Below are the code and all the weights of a small trained network. Each question names an input and a class and asks about switching units off, where a switched-off unit gives its printed mean instead of its output.

import numpy as np


def w(rows, s, z=0):
    codes = np.array(rows[::2]) - 128.0
    scale = np.full(codes.shape[1], s)
    scale[-1] = z or s
    return codes * scale


def f(y):
    return y / 2 * (1 + np.tanh(0.7978845608 * (y + 0.044715 * y**3)))


def log_softmax(a):
    a = a - a.max(-1, keepdims=True)
    return a - np.log(np.exp(a).sum(-1, keepdims=True))


def net(x, mask):
    res = np.array(x, float).reshape(1, 6) / 4 @ E
    y = f(res @ A[0][:, :-1].T + A[0][:, -1])
    res = res + np.where(mask, y, B[0][:, -1]) @ B[0][:, :-1]
    return log_softmax(res[-1] @ U[:, :-1].T + U[:, -1])


A, B = {}, {}
E = w([
[36,85,184,51,171,100],'x0',
[85,246,146,120,93,107],'x1',
[129,125,131,130,124,125],'x2',
[85,123,107,95,10,205],'x3',
[219,150,182,53,110,150],'x4',
[144,119,58,62,107,51],'x5',
],0.011)
A[0] = w([
[158,148,64,58,118,68,116],'N0',
[105,124,137,109,109,149,90],'N1',
[157,185,88,181,109,142,121],'N2',
[174,155,156,153,225,62,2],'N3',
[51,110,211,53,167,115,152],'N4',
[201,164,198,60,124,118,89],'N5',
[94,253,166,132,102,61,2],'N6',
[190,159,129,198,87,133,186],'N7',
[181,5,103,123,163,164,46],'N8',
[109,136,140,156,104,116,163],'N9',
[139,140,145,149,150,92,11],'N10',
[177,150,154,88,134,148,44],'N11',
[126,150,185,170,142,151,89],'N12',
[163,129,151,84,141,161,144],'N13',
[130,116,112,102,115,91,153],'N14',
[201,153,77,173,109,112,89],'N15',
[96,107,147,91,135,95,117],'N16',
[174,140,90,132,141,164,120],'N17',
[149,113,105,103,105,62,114],'N18',
[107,106,113,114,52,167,25],'N19',
[129,142,226,176,162,219,74],'N20',
[63,132,75,190,140,84,128],'N21',
[121,192,149,117,121,118,100],'N22',
[115,127,116,104,104,167,78],'N23',
[66,126,100,168,141,118,98],'N24',
[146,146,75,109,139,133,128],'N25',
],0.015,0.0016)
B[0] = w([
[101,158,36,125,99,99,200],'N0',
[134,132,146,109,105,135,156],'N1',
[126,124,167,130,139,80,195],'N2',
[129,158,175,52,30,208,236],'N3',
[131,169,202,147,155,31,254],'N4',
[132,55,127,234,106,161,211],'N5',
[151,98,114,67,245,178,221],'N6',
[118,151,172,136,153,79,209],'N7',
[144,109,115,87,252,165,236],'N8',
[145,120,114,125,137,141,146],'N9',
[146,129,139,100,86,159,156],'N10',
[132,82,129,184,114,147,171],'N11',
[117,146,73,110,108,107,179],'N12',
[126,85,134,176,131,144,169],'N13',
[125,150,99,122,114,98,157],'N14',
[115,157,182,142,140,63,204],'N15',
[118,157,156,149,121,92,180],'N16',
[121,121,159,130,138,102,169],'N17',
[107,164,65,118,113,108,173],'N18',
[142,158,170,72,64,205,197],'N19',
[98,168,8,113,96,78,234],'N20',
[131,67,118,215,102,160,214],'N21',
[134,104,121,108,185,149,168],'N22',
[140,132,146,92,88,159,162],'N23',
[152,79,120,190,111,133,189],'N24',
[114,145,117,127,121,109,148],'N25',
],0.025,0.015)
U = w([
[115,164,192,148,154,62,255],'0',
[153,102,90,81,241,178,200],'1',
[87,166,4,126,103,105,122],'2',
[137,55,116,219,105,164,62],'3',
[142,156,166,72,62,199,4],'4',
],0.013,0.00097)

Each question gives the input, the list of numbers given to net, and the class t.
The units are the neurons (one row each of A and B). Each row of codes is followed by its name. A weight is (code - 128) times the scale printed after its matrix; where a second scale follows, it is the last column's (A, B and U).
mask holds one flag per neuron, in row order. A switched-off neuron (its flag False) gives its mean, the last column of its row in B, instead of its output. The means were averaged over made-up inputs and are rounded, as every weight is.
A unit's drop is (log p(t) with every unit on - log p(t) with that unit switched off) / (log p(t) with every unit on - log p(t) with every unit switched off).
The circuit of an input: a set's keep is (log p(t) with only the set's units on - log p(t) with every unit switched off) / (log p(t) with every unit on - log p(t) with every unit switched off). Starting from the 12 units with the biggest drops (on a tie, the unit counted first), units are removed one at a time, each time the one whose removal leaves the highest keep (on an exact tie, the one counted first), for as long as the keep stays at least 0.8.
units of the circuit, in order: the units of the circuit, biggest drop first
unit that matters most: the unit with the biggest drop
top k neurons: the k neurons with the biggest drops, biggest first
drop of u: that unit's drop, to one decimal
input [-6,8,-2,-2,6,-1], class 1: top 3 neurons : (N6, N4, N22)
input [-6,6,-5,-7,-1,-4], class 4: top 2 neurons : (N3, N4)
input [6,7,3,7,7,-6], class 1: units of the circuit, in order : (N6)
input [-2,6,-8,7,-6,-3], class 4: top 2 neurons : (N19, N8)
input [-5,6,8,5,-5,4], class 1: top 3 neurons : (N6, N4, N3)
input [-1,-4,-4,6,-6,3], class 3: top 3 neurons : (N3, N21, N24)
input [5,-6,3,-8,6,-6], class 4: top 2 neurons : (N3, N6)
input [1,7,4,-8,-1,-4], class 4: top 3 neurons : (N3, N8, N10)
input [-8,-7,-4,2,-7,-7], class 0: top 3 neurons : (N7, N15, N6)
input [-6,3,3,4,-6,-7], class 2: top 4 neurons : (N20, N4, N12, N5)
input [6,-5,2,6,-6,-1], class 0: top 3 neurons : (N4, N3, N5)
input [5,2,-1,0,-2,6], class 2: top 4 neurons : (N0, N18, N15, N7)
input [-8,-4,4,8,5,-1], class 0: top 2 neurons : (N7, N3)
input [7,3,0,2,8,1], class 3: unit that matters most : N5
input [-6,-2,-8,-7,8,-4], class 3: top 2 neurons : (N5, N4)
input [0,-1,0,-2,-2,1], class 3: drop of N6 : 1.5
input [-3,-4,-6,4,3,-5], class 2: drop of N6 : 1.5
input [0,1,8,4,-8,7], class 3: drop of N12 : 0.1
